Here is a tiny trained network, its code and every weight. The questions are about switching its units off for an input and a class, where a switched-off unit gives its printed mean instead of its output.

import numpy as np


def w(rows, s, z=0):
    codes = np.array(rows[::2]) - 128.0
    scale = np.full(codes.shape[1], s)
    scale[-1] = z or s
    return codes * scale


def f(y):
    return y / 2 * (1 + np.tanh(0.7978845608 * (y + 0.044715 * y**3)))


def log_softmax(a):
    a = a - a.max(-1, keepdims=True)
    return a - np.log(np.exp(a).sum(-1, keepdims=True))


def net(x, mask):
    res = np.array(x, float).reshape(1, 7) / 4 @ E
    y = f(res @ A[0][:, :-1].T + A[0][:, -1])
    res = res + np.where(mask, y, B[0][:, -1]) @ B[0][:, :-1]
    return log_softmax(res[-1] @ U[:, :-1].T + U[:, -1])


A, B = {}, {}
E = w([
[124,120,152,118,149,103,112,110,139,165,138,178],'x0',
[160,204,138,85,140,188,189,91,103,125,171,141],'x1',
[189,154,103,85,194,116,106,97,171,129,22,91],'x2',
[171,160,168,172,184,133,147,86,66,34,111,41],'x3',
[157,174,149,163,144,157,129,148,247,69,16,174],'x4',
[110,143,167,101,125,83,142,153,133,103,65,83],'x5',
[74,151,121,77,48,149,90,145,124,157,43,59],'x6',
],0.012)
A[0] = w([
[81,142,128,107,84,143,127,170,152,144,72,81,77],'N1',
[108,47,105,117,137,48,90,156,149,184,125,156,4],'N2',
[153,158,111,64,145,131,152,130,134,160,90,121,49],'N3',
[153,144,100,134,150,118,133,100,89,122,135,87,207],'N4',
[144,102,92,121,141,124,98,124,107,114,85,1,143],'N5',
[134,180,134,46,133,121,122,93,142,172,91,110,173],'N6',
[128,94,81,118,108,145,120,116,112,214,152,175,78],'N7',
],0.0099,0.003)
B[0] = w([
[137,118,188,183,120,75,127,132,86,139,145,59,209],'N1',
[109,183,191,198,40,101,36,103,93,132,90,113,211],'N2',
[166,116,137,159,185,142,145,129,141,109,163,106,177],'N3',
[152,139,137,152,163,93,86,117,97,110,161,145,201],'N4',
[176,83,183,254,163,130,142,25,67,63,177,139,251],'N5',
[151,125,155,227,163,79,157,83,101,76,161,131,210],'N6',
[42,156,121,87,107,145,40,87,140,191,124,122,214],'N7',
],0.0092,0.013)
U = w([
[100,126,135,115,85,126,183,215,129,114,116,89,109],'0',
[97,122,94,91,102,151,122,126,117,175,181,149,141],'1',
[166,107,147,165,194,114,161,98,89,106,191,130,253],'2',
[165,159,122,141,165,139,124,134,250,105,8,162,52],'3',
[133,113,86,73,149,115,137,139,124,126,94,93,13],'4',
[132,87,95,62,155,122,136,148,128,127,96,93,11],'5',
[141,111,85,79,146,119,137,152,111,133,87,106,7],'6',
[112,139,153,154,95,116,110,112,85,133,114,89,129],'7',
],0.016,0.0057)

Each question gives the input, the list of numbers given to net, and the class t.
The units are the neurons (one row each of A and B). Each row of codes is followed by its name. A weight is (code - 128) times the scale printed after its matrix; where a second scale follows, it is the last column's (A, B and U).
mask holds one flag per neuron, in row order. A switched-off neuron (its flag False) gives its mean, the last column of its row in B, instead of its output. The means were averaged over made-up inputs and are rounded, as every weight is.
A unit's drop is (log p(t) with every unit on - log p(t) with that unit switched off) / (log p(t) with every unit on - log p(t) with every unit switched off).
The circuit of an input: a set's keep is (log p(t) with only the set's units on - log p(t) with every unit switched off) / (log p(t) with every unit on - log p(t) with every unit switched off). Starting from all 7 units, units are removed one at a time, each time the one whose removal leaves the highest keep (on an exact tie, the one counted first), for as long as the keep stays at least 0.8.
units of the circuit, in order: the units of the circuit, biggest drop first
k most important neurons: the k neurons with the biggest drops, biggest first
drop when u is switched off: that unit's drop, to one decimal
input [-6,-5,0,-5,7,1,3], class 7: units of the circuit, in order -> N1
input [1,-2,-4,0,5,-1,-3], class 3: units of the circuit, in order -> N5, N1
input [6,4,3,-8,1,4,-8], class 1: units of the circuit, in order -> N5, N7
input [1,8,2,-2,-8,-3,-6], class 1: 2 most important neurons -> N7, N5
input [0,-1,7,-8,-5,-5,-1], class 7: 2 most important neurons -> N2, N6
input [3,-6,6,1,-3,-7,-7], class 7: 2 most important neurons -> N2, N5
input [-8,3,7,4,7,-5,-8], class 3: 3 most important neurons -> N5, N6, N1
input [-1,-3,-2,-6,5,2,-4], class 3: 2 most important neurons -> N5, N1
input [-6,2,-1,-2,-4,2,-2], class 1: 2 most important neurons -> N5, N6
input [4,-8,6,-3,-4,-8,1], class 7: drop when N2 is switched off -> 1.9
input [3,0,-8,1,4,8,-2], class 0: drop when N5 is switched off -> 0.5
input [-5,-1,6,-6,-1,-4,-5], class 1: drop when N5 is switched off -> 0.1
input [-6,5,-8,-3,2,7,2], class 0: drop when N6 is switched off -> 0.0
input [3,-8,3,-2,-1,5,-6], class 7: units of the circuit, in order -> N2
